Below is a small trained network, with its code and all its weights. Each question gives an input and a class and asks what happens when units are switched off, that is, made to give their printed mean instead of their output.

import numpy as np


def w(rows, s, z=0):
    codes = np.array(rows[::2]) - 128.0
    scale = np.full(codes.shape[1], s)
    scale[-1] = z or s
    return codes * scale


def f(y):
    return y / 2 * (1 + np.tanh(0.7978845608 * (y + 0.044715 * y**3)))


def log_softmax(a):
    a = a - a.max(-1, keepdims=True)
    return a - np.log(np.exp(a).sum(-1, keepdims=True))


def net(x, mask):
    res = np.array(x, float).reshape(1, 4) / 4 @ E
    y = f(res @ A[0][:, :-1].T + A[0][:, -1])
    res = res + np.where(mask, y, B[0][:, -1]) @ B[0][:, :-1]
    return log_softmax(res[-1] @ U[:, :-1].T + U[:, -1])


A, B = {}, {}
E = w([
[132,46,221,199,93,126,212,198,107,124,215,137],'x0',
[251,155,164,26,105,211,58,90,142,178,146,168],'x1',
[135,188,123,212,131,237,203,143,154,179,46,151],'x2',
[72,76,110,112,64,166,137,89,63,69,100,223],'x3',
],0.011)
A[0] = w([
[190,137,143,84,92,146,90,150,130,147,163,178,40],'n1',
[96,91,51,159,147,85,90,177,115,74,155,101,76],'n2',
[142,39,191,163,37,156,165,103,131,119,146,139,147],'n3',
[118,159,82,254,114,181,125,142,153,112,85,136,135],'n4',
[116,108,164,109,139,67,49,40,124,59,200,119,111],'n5',
[140,136,187,147,105,122,194,132,133,124,189,126,61],'n6',
[107,101,94,139,43,186,126,37,2,95,72,224,73],'n7',
[123,172,74,53,134,129,96,49,148,160,69,167,179],'n8',
[194,65,158,115,149,133,169,194,117,122,180,161,99],'n9',
[43,157,52,129,146,87,111,85,156,145,81,115,127],'n10',
[136,90,188,128,154,138,181,149,97,205,155,156,138],'n11',
[227,171,194,113,115,145,80,83,120,159,145,123,59],'n12',
[139,160,137,147,121,248,183,126,149,220,90,152,63],'n13',
[100,148,91,85,171,133,89,79,162,157,105,164,29],'n14',
[143,105,149,46,109,82,92,107,72,136,209,67,78],'n15',
[200,159,139,169,210,107,98,155,152,252,149,20,104],'n16',
[200,161,164,70,46,156,72,90,144,184,164,216,145],'n17',
[148,174,167,150,200,131,138,112,105,168,129,71,2],'n18',
],0.008,0.0052)
B[0] = w([
[98,171,85,141,147,64,197,192,50,52,168,106,178],'n1',
[67,196,104,143,133,107,170,143,89,72,142,140,194],'n2',
[124,94,154,138,136,158,69,139,137,172,130,55,214],'n3',
[75,182,156,118,118,153,158,127,117,111,119,182,203],'n4',
[97,207,192,64,144,151,133,117,134,121,105,171,231],'n5',
[151,126,107,121,82,155,89,150,96,123,80,74,171],'n6',
[183,24,95,87,194,47,151,75,154,153,89,120,244],'n7',
[135,106,151,150,78,178,36,153,128,192,151,83,245],'n8',
[133,124,126,121,77,192,76,129,126,158,81,94,185],'n9',
[118,100,161,177,94,154,100,189,82,154,167,63,212],'n10',
[131,139,170,123,126,143,93,136,119,190,97,90,179],'n11',
[78,104,96,147,81,110,177,166,84,90,138,148,195],'n12',
[79,198,142,62,155,182,137,107,121,122,77,180,208],'n13',
[159,148,104,117,90,152,114,154,83,141,64,69,176],'n14',
[78,171,193,96,142,174,157,55,125,134,49,153,215],'n15',
[177,32,121,114,197,70,114,70,145,126,132,130,229],'n16',
[91,137,95,215,148,63,169,195,89,148,151,140,246],'n17',
[91,104,95,80,159,92,142,114,145,54,2,114,151],'n18',
],0.0093,0.013)
U = w([
[147,128,137,131,69,177,41,166,129,148,105,11,105],'0',
[98,243,167,56,152,164,149,74,137,106,83,196,104],'1',
[95,148,77,207,125,70,210,217,93,90,141,107,113],'2',
[187,25,96,82,197,60,126,47,166,118,92,112,97],'3',
[130,118,162,171,133,133,71,125,179,176,196,170,254],'4',
[184,159,55,102,39,167,142,111,228,27,181,150,82],'5',
[187,147,93,132,52,151,109,126,238,36,195,197,79],'6',
],0.011,0.021)

Each question gives the input, the list of numbers given to net, and the class t.
The units are the neurons (one row each of A and B). Each row of codes is followed by its name. A weight is (code - 128) times the scale printed after its matrix; where a second scale follows, it is the last column's (A, B and U).
mask holds one flag per neuron, in row order. A switched-off neuron (its flag False) gives its mean, the last column of its row in B, instead of its output. The means were averaged over made-up inputs and are rounded, as every weight is.
A unit's drop is (log p(t) with every unit on - log p(t) with that unit switched off) / (log p(t) with every unit on - log p(t) with every unit switched off).
The circuit of an input: a set's keep is (log p(t) with only the set's units on - log p(t) with every unit switched off) / (log p(t) with every unit on - log p(t) with every unit switched off). Starting from the 12 units with the biggest drops (on a tie, the unit counted first), units are removed one at a time, each time the one whose removal leaves the highest keep (on an exact tie, the one counted first), for as long as the keep stays at least 0.8.
circuit, biggest first: the units of the circuit, biggest drop first
unit that matters most: the unit with the biggest drop
top k neurons: the k neurons with the biggest drops, biggest first
drop when u is switched off: that unit's drop, to one decimal
input [6,-5,7,-4], class 1: top 4 neurons	[n4, n13, n8, n10]
input [-2,6,-4,-5], class 2: circuit, biggest first	[n17, n12]
input [4,-3,1,4], class 0: circuit, biggest first	[n17]
input [5,2,-4,0], class 0: top 3 neurons	[n9, n3, n13]
input [-2,-4,-5,1], class 1: top 2 neurons	[n17, n5]
input [-3,-4,-3,-6], class 3: top 2 neurons	[n16, n17]
input [-2,-2,-3,2], class 4: top 2 neurons	[n13, n4]
input [5,2,-8,-7], class 1: top 2 neurons	[n15, n5]
input [5,8,-7,2], class 2: top 3 neurons	[n17, n1, n12]
input [2,7,1,7], class 2: top 3 neurons	[n17, n1, n16]
input [7,7,-2,2], class 0: top 3 neurons	[n9, n3, n11]
input [-6,4,0,7], class 3: top 3 neurons	[n7, n3, n9]
input [-6,-5,6,4], class 0: top 3 neurons	[n10, n8, n5]
input [-6,-6,-7,4], class 1: top 4 neurons	[n5, n2, n17, n3]
input [6,1,8,-6], class 1: circuit, biggest first	[n13]
input [4,-4,1,0], class 0: top 2 neurons	[n17, n1]
input [5,3,-7,3], class 1: top 2 neurons	[n15, n5]
input [-7,2,-8,3], class 1: top 3 neurons	[n5, n15, n3]
input [-1,-4,-7,-2], class 1: drop when n1 is switched off	0.0
input [5,3,6,-6], class 1: unit that matters most	n13
input [-4,-2,-5,-7], class 3: drop when n16 is switched off	3.0
input [3,-7,-8,6], class 1: drop when n5 is switched off	0.4
input [3,7,-2,-5], class 2: drop when n17 is switched off	0.1
